Below are the code and all the weights of a small trained network. Each question names an input and a target symbol and asks about switching units off, where a switched-off unit gives its printed mean instead of its output.

import numpy as np


def w(rows, s, z=0):
    codes = np.array(rows[::2]) - 128.0
    scale = np.full(codes.shape[1], s)
    scale[-1] = z or s
    return codes * scale


def norm(h):
    return h / np.sqrt((h * h).mean(-1, keepdims=True) + 1e-5)


def f(y):
    return np.maximum(y, 0)


def softmax(a):
    e = np.exp(a - a.max(-1, keepdims=True))
    return e / e.sum(-1, keepdims=True)


def log_softmax(a):
    a = a - a.max(-1, keepdims=True)
    return a - np.log(np.exp(a).sum(-1, keepdims=True))


def net(x, mask):
    ids = ['αβγδεηθλμπφψω'.index(c) for c in x.split()]
    T = len(ids)
    res = E[ids] + P[:T]
    u = 0
    for l in range(2):
        r = norm(res)
        for j in range(2):
            rows = slice(2 * j, 2 * j + 2)
            q, k, v = (r @ M[l][rows].T for M in (Q, K, V))
            z = softmax(np.where(np.tri(T) > 0, q @ k.T / 2**0.5, -1e9)) @ v
            o = O[l][rows]
            res = res + np.where(mask[u + j], z, o[:, -1]) @ o[:, :-1]
        u += 2
        y = f(norm(res) @ A[l][:, :-1].T + A[l][:, -1])
        res = res + np.where(mask[u : u + 8], y, B[l][:, -1]) @ B[l][:, :-1]
        u += 8
    return log_softmax(norm(res)[-1] @ U[:, :-1].T + U[:, -1])


Q, K, V, O, A, B = {}, {}, {}, {}, {}, {}
E = w([
[91,74,109,131],'α',
[140,155,149,121],'β',
[132,213,138,110],'γ',
[195,88,138,94],'δ',
[78,103,122,150],'ε',
[139,2,186,95],'η',
[109,88,101,181],'θ',
[145,138,146,124],'λ',
[146,138,137,104],'μ',
[141,157,155,118],'π',
[134,160,147,118],'φ',
[102,102,109,121],'ψ',
[119,112,191,101],'ω',
],0.014)
P = w([
[141,166,164,168],'0',
[14,148,13,50],'1',
[206,183,75,95],'2',
[154,166,204,172],'3',
[70,176,92,2],'4',
[215,185,95,89],'5',
[160,170,223,174],'6',
[95,183,136,8],'7',
],0.0058)
Q[0] = w([
[154,134,140,44],'L0H0',
[188,80,72,166],'L0H0',
[105,112,198,144],'L0H1',
[180,117,195,254],'L0H1',
],0.0099)
K[0] = w([
[208,166,158,47],'L0H0',
[217,25,17,138],'L0H0',
[175,59,163,130],'L0H1',
[144,64,182,6],'L0H1',
],0.011)
V[0] = w([
[103,79,122,82],'L0H0',
[111,207,193,2],'L0H0',
[169,60,128,109],'L0H1',
[105,93,191,93],'L0H1',
],0.0082)
O[0] = w([
[98,253,68,87,75],'L0H0',
[73,43,24,213,15],'L0H0',
[190,4,222,94,254],'L0H1',
[75,33,248,157,219],'L0H1',
],0.0044,0.0005)
A[0] = w([
[70,104,20,53,89],'L0N0',
[212,167,98,195,63],'L0N1',
[49,193,98,142,2],'L0N2',
[130,168,44,60,136],'L0N3',
[104,61,105,94,132],'L0N4',
[190,254,208,111,86],'L0N5',
[211,120,95,118,132],'L0N6',
[167,60,124,104,124],'L0N7',
],0.008,0.0056)
B[0] = w([
[105,23,170,107,255],'L0N0',
[195,252,148,175,156],'L0N1',
[203,53,1,242,150],'L0N2',
[79,78,199,144,253],'L0N3',
[113,202,84,124,192],'L0N4',
[125,190,89,19,239],'L0N5',
[50,109,197,168,180],'L0N6',
[115,139,55,148,181],'L0N7',
],0.0057,0.0046)
Q[1] = w([
[194,141,64,137],'L1H0',
[29,122,6,104],'L1H0',
[72,105,254,149],'L1H1',
[218,197,148,152],'L1H1',
],0.0078)
K[1] = w([
[71,178,112,221],'L1H0',
[1,198,112,80],'L1H0',
[192,91,68,176],'L1H1',
[175,246,102,81],'L1H1',
],0.0082)
V[1] = w([
[60,125,255,120],'L1H0',
[125,166,84,58],'L1H0',
[68,165,43,156],'L1H1',
[65,233,55,31],'L1H1',
],0.0036)
O[1] = w([
[45,169,88,69,251],'L1H0',
[39,21,134,199,108],'L1H0',
[78,252,160,104,93],'L1H1',
[87,64,30,241,64],'L1H1',
],0.0036,0.0019)
A[1] = w([
[111,80,243,133,119],'L1N0',
[121,84,67,163,52],'L1N1',
[137,183,76,201,93],'L1N2',
[236,182,188,126,238],'L1N3',
[74,181,212,170,45],'L1N4',
[119,160,18,124,177],'L1N5',
[176,191,69,135,4],'L1N6',
[254,132,93,81,137],'L1N7',
],0.0099,0.0027)
B[1] = w([
[159,186,201,190,255],'L1N0',
[124,71,83,80,155],'L1N1',
[2,104,102,121,148],'L1N2',
[70,16,70,103,236],'L1N3',
[228,238,56,203,181],'L1N4',
[191,109,164,30,160],'L1N5',
[200,145,198,205,147],'L1N6',
[230,145,81,150,175],'L1N7',
],0.0067,0.0066)
U = w([
[212,163,55,87,177],'α',
[105,149,54,189,108],'β',
[109,136,73,180,80],'γ',
[202,39,40,190,1],'δ',
[102,155,68,181,87],'ε',
[69,177,233,64,82],'η',
[70,240,81,114,77],'θ',
[55,34,73,104,198],'λ',
[91,60,251,139,151],'μ',
[255,14,176,182,14],'π',
[115,184,71,175,152],'φ',
[75,222,160,14,72],'ψ',
[181,203,188,193,220],'ω',
],0.012,0.0061)

Each question gives the input, a string of symbols that net reads in full, and the target symbol t.
The units are the heads (2 rows each of Q, K, V and O) and the neurons (one row each of A and B). Each row of codes is followed by its name. A weight is (code - 128) times the scale printed after its matrix; where a second scale follows, it is the last column's (O, A, B and U).
mask holds one flag per unit, layer by layer, with each layer's heads first. A switched-off unit (its flag False) gives its mean, the last column of its rows in O or B, instead of its output. The means were averaged over made-up inputs and are rounded, as every weight is.
A unit's drop is (log p(t) with every unit on - log p(t) with that unit switched off) / (log p(t) with every unit on - log p(t) with every unit switched off).
The circuit of an input: a set's keep is (log p(t) with only the set's units on - log p(t) with every unit switched off) / (log p(t) with every unit on - log p(t) with every unit switched off). Starting from the 12 units with the biggest drops (on a tie, the unit counted first), units are removed one at a time, each time the one whose removal leaves the highest keep (on an exact tie, the one counted first), for as long as the keep stays at least 0.8.
circuit, biggest first: the units of the circuit, biggest drop first
k most important neurons: the k neurons with the biggest drops, biggest first
top k neurons in layer l: the k neurons of layer l with the biggest drops, biggest first
heads that matter: for each layer, one digit per head in row order, 1 if its drop is at least 0.15 and else 0, layers parted by /
input θ θ ψ ψ, target ψ: circuit, biggest first : [L0H0; L0N5]
input θ ω π ω θ γ, target θ: top 4 neurons in layer 1 : [L1N2; L1N0; L1N5; L1N6]
input δ ψ μ θ, target π: top 2 neurons in layer 1 : [L1N3; L1N7]
input θ μ π ω η θ ω π, target μ: 3 most important neurons : [L0N3; L0N0; L0N5]
input ω θ δ θ ψ δ ψ, target π: circuit, biggest first : [L0N3]
input ε δ θ θ θ α θ α, target μ: heads that matter : 00 / 00
input β ω ω ε ω μ, target ω: top 2 neurons in layer 1 : [L1N3; L1N0]
input θ ω θ θ, target ω: circuit, biggest first : [L1N4; L0H0]
input λ θ μ ω λ, target μ: heads that matter : 10 / 01
input φ δ δ ψ ω γ, target θ: heads that matter : 11 / 00
input ψ ω ψ δ θ θ μ, target π: heads that matter : 11 / 11
input ω μ θ ε, target ω: heads that matter : 00 / 00
input θ δ μ ω π γ μ θ, target μ: 3 most important neurons : [L0N2; L0N0; L1N4]
input θ μ η μ δ ω, target λ: top 2 neurons in layer 1 : [L1N0; L1N4]
input θ η φ β λ θ θ θ, target ψ: heads that matter : 10 / 00
input θ λ η α ω δ μ δ, target μ: 4 most important neurons : [L0N6; L0N3; L0N5; L1N3]
input λ η ω δ μ θ ω, target ω: top 2 neurons in layer 1 : [L1N0; L1N4]
input φ θ θ, target α: circuit, biggest first : [L0H0; L0N5; L1N7]
input γ π μ, target ω: heads that matter : 10 / 11
input ω μ θ ω γ θ θ μ, target μ: circuit, biggest first : [L0H0; L0N3; L0N0; L1N3]
input ω ω θ θ θ ψ, target μ: top neuron in layer 0 : [L0N3]
